Here is a tiny trained network, its code and every weight. The questions are about switching its units off for an input and a class, where a switched-off unit gives its printed mean instead of its output.

import numpy as np


def w(rows, s, z=0):
    codes = np.array(rows[::2]) - 128.0
    scale = np.full(codes.shape[1], s)
    scale[-1] = z or s
    return codes * scale


def norm(h):
    return h / np.sqrt((h * h).mean(-1, keepdims=True) + 1e-5)


def f(y):
    return np.maximum(y, 0)


def log_softmax(a):
    a = a - a.max(-1, keepdims=True)
    return a - np.log(np.exp(a).sum(-1, keepdims=True))


def net(x, mask):
    res = np.array(x, float).reshape(1, 8) / 4 @ E
    u = 0
    for l in range(2):
        y = f(norm(res) @ A[l][:, :-1].T + A[l][:, -1])
        res = res + np.where(mask[u : u + 13], y, B[l][:, -1]) @ B[l][:, :-1]
        u += 13
    return log_softmax(norm(res)[-1] @ U[:, :-1].T + U[:, -1])


A, B = {}, {}
E = w([
[145,113,128,111,104,233,106,210],'x0',
[80,22,81,161,123,242,176,42],'x1',
[104,174,111,101,8,146,154,234],'x2',
[137,158,76,166,250,111,181,151],'x3',
[18,136,193,129,129,71,142,145],'x4',
[43,159,119,255,154,107,170,56],'x5',
[154,121,12,141,152,121,37,53],'x6',
[158,54,196,162,3,167,135,102],'x7',
],0.0065)
A[0] = w([
[124,129,137,90,98,179,78,85,30],'0.n1',
[86,179,182,125,235,75,74,152,67],'0.n2',
[105,192,75,134,176,186,175,237,120],'0.n3',
[253,163,197,95,180,91,107,152,124],'0.n4',
[109,78,224,159,109,181,173,79,122],'0.n5',
[146,71,94,86,174,208,136,81,123],'0.n6',
[100,125,128,146,154,74,155,105,108],'0.n7',
[97,123,165,159,77,122,162,133,2],'0.n8',
[168,121,162,18,136,120,194,169,88],'0.n9',
[81,162,109,156,196,44,134,36,103],'0.n10',
[132,144,166,63,119,121,168,164,48],'0.n11',
[158,97,141,101,83,166,87,120,115],'0.n12',
[139,152,131,144,126,66,127,108,100],'0.n13',
],0.02,0.0055)
B[0] = w([
[128,180,176,95,166,133,96,60,170],'0.n1',
[238,118,219,79,188,43,158,192,232],'0.n2',
[30,226,85,184,111,112,127,120,221],'0.n3',
[86,167,16,153,159,156,107,112,233],'0.n4',
[124,172,144,251,53,16,89,154,226],'0.n5',
[190,97,55,157,210,202,163,140,223],'0.n6',
[151,187,102,133,156,159,139,115,183],'0.n7',
[47,11,157,141,101,162,92,139,164],'0.n8',
[135,183,212,61,74,120,135,132,204],'0.n9',
[117,178,42,146,99,210,85,40,254],'0.n10',
[180,113,203,105,156,167,162,198,177],'0.n11',
[165,178,95,89,76,123,117,51,202],'0.n12',
[129,160,63,96,134,81,64,116,173],'0.n13',
],0.021,0.014)
A[1] = w([
[178,35,154,176,142,154,172,173,96],'1.n1',
[198,90,139,147,136,138,115,124,93],'1.n2',
[73,116,111,85,117,194,136,195,102],'1.n3',
[132,133,198,50,72,112,164,59,2],'1.n4',
[175,140,124,131,71,115,98,70,116],'1.n5',
[167,153,178,60,150,50,141,170,71],'1.n6',
[136,6,136,51,205,214,162,98,73],'1.n7',
[102,164,94,166,126,136,139,117,127],'1.n8',
[181,100,70,111,171,111,128,139,124],'1.n9',
[113,121,161,101,48,122,132,83,104],'1.n10',
[100,151,124,83,83,151,90,93,119],'1.n11',
[85,149,170,127,179,119,158,114,94],'1.n12',
[107,106,87,114,123,131,168,179,20],'1.n13',
],0.02,0.0035)
B[1] = w([
[119,83,65,158,146,39,97,232,138],'1.n1',
[155,93,80,140,208,94,144,138,154],'1.n2',
[158,156,128,127,184,133,91,62,145],'1.n3',
[164,103,140,91,142,42,118,190,178],'1.n4',
[29,166,122,65,163,213,166,181,253],'1.n5',
[112,102,215,88,131,202,170,174,205],'1.n6',
[127,27,248,74,38,212,232,1,149],'1.n7',
[123,119,130,86,149,194,66,99,253],'1.n8',
[102,90,102,152,60,50,141,119,207],'1.n9',
[141,94,149,82,141,89,127,141,183],'1.n10',
[194,148,189,236,216,128,165,177,214],'1.n11',
[202,106,119,92,136,150,95,130,147],'1.n12',
[158,175,161,145,127,129,95,88,130],'1.n13',
],0.024,0.012)
U = w([
[184,30,62,169,152,84,160,158,31],'0',
[41,67,199,199,4,38,89,159,115],'1',
[147,184,233,44,148,93,149,214,177],'2',
[123,112,82,62,112,35,104,81,2],'3',
[172,20,109,78,118,186,205,33,110],'4',
[106,224,47,165,173,192,89,78,200],'5',
],0.014,0.0048)

Each question gives the input, the list of numbers given to net, and the class t.
The units are the neurons (one row each of A and B). Each row of codes is followed by its name. A weight is (code - 128) times the scale printed after its matrix; where a second scale follows, it is the last column's (A, B and U).
mask holds one flag per neuron, layer by layer. A switched-off neuron (its flag False) gives its mean, the last column of its row in B, instead of its output. The means were averaged over made-up inputs and are rounded, as every weight is.
A unit's drop is (log p(t) with every unit on - log p(t) with that unit switched off) / (log p(t) with every unit on - log p(t) with every unit switched off).
The circuit of an input: a set's keep is (log p(t) with only the set's units on - log p(t) with every unit switched off) / (log p(t) with every unit on - log p(t) with every unit switched off). Starting from the 12 units with the biggest drops (on a tie, the unit counted first), units are removed one at a time, each time the one whose removal leaves the highest keep (on an exact tie, the one counted first), for as long as the keep stays at least 0.8.
circuit, biggest first: the units of the circuit, biggest drop first
k most important neurons: the k neurons with the biggest drops, biggest first
k most important neurons of layer l: the k neurons of layer l with the biggest drops, biggest first
drop when u is switched off: that unit's drop, to one decimal
input [8,2,0,8,-1,-5,8,6], class 4: circuit, biggest first : [0.n6 0.n5 1.n7]
input [-2,6,4,5,-2,-2,-8,2], class 1: circuit, biggest first : [0.n5]
input [-4,-8,2,1,-8,-7,-4,-8], class 2: 4 most important neurons of layer 0 : [0.n9 0.n2 0.n10 0.n11]
input [-7,4,-2,-3,-3,-6,4,4], class 4: circuit, biggest first : [0.n6 0.n3]
input [-7,-7,4,-1,-3,-3,1,-1], class 2: 3 most important neurons : [0.n10 0.n9 1.n6]
input [-6,0,2,-3,-6,5,-2,3], class 1: 2 most important neurons of layer 0 : [0.n5 0.n8]
input [7,6,-3,6,5,0,8,6], class 0: 3 most important neurons : [0.n6 0.n10 0.n5]
input [-4,-5,6,-3,-4,-4,4,7], class 2: 2 most important neurons of layer 0 : [0.n10 0.n6]
input [-4,3,8,-7,-4,7,4,1], class 2: 4 most important neurons of layer 0 : [0.n4 0.n10 0.n6 0.n3]
input [-2,-3,4,-4,-3,7,0,2], class 1: 3 most important neurons : [0.n8 0.n4 0.n10]
input [0,-3,8,7,2,-1,-7,1], class 2: 2 most important neurons : [0.n9 0.n10]
input [-5,2,-8,4,0,-7,5,1], class 4: 2 most important neurons : [0.n6 0.n5]
input [-5,1,0,5,4,-3,-4,5], class 1: 2 most important neurons : [0.n5 0.n8]
input [1,7,5,-6,-4,-6,2,1], class 2: 2 most important neurons : [0.n12 0.n4]
input [-7,-7,0,-5,6,-6,5,-1], class 2: circuit, biggest first : [0.n2]
input [-2,7,-4,3,-4,0,2,-1], class 4: 3 most important neurons : [0.n6 1.n7 0.n3]
input [1,2,4,0,6,-3,1,8], class 1: 3 most important neurons : [0.n5 0.n8 0.n2]
input [6,-5,2,1,3,-4,6,8], class 2: 3 most important neurons of layer 0 : [0.n10 0.n6 0.n3]
input [-7,7,4,6,6,-3,-3,2], class 1: 2 most important neurons : [0.n5 0.n8]
input [-4,7,4,-2,-6,-5,6,2], class 4: drop when 1.n7 is switched off : 0.1
input [1,-3,-1,-1,3,2,-1,-4], class 2: drop when 0.n2 is switched off : 2.6
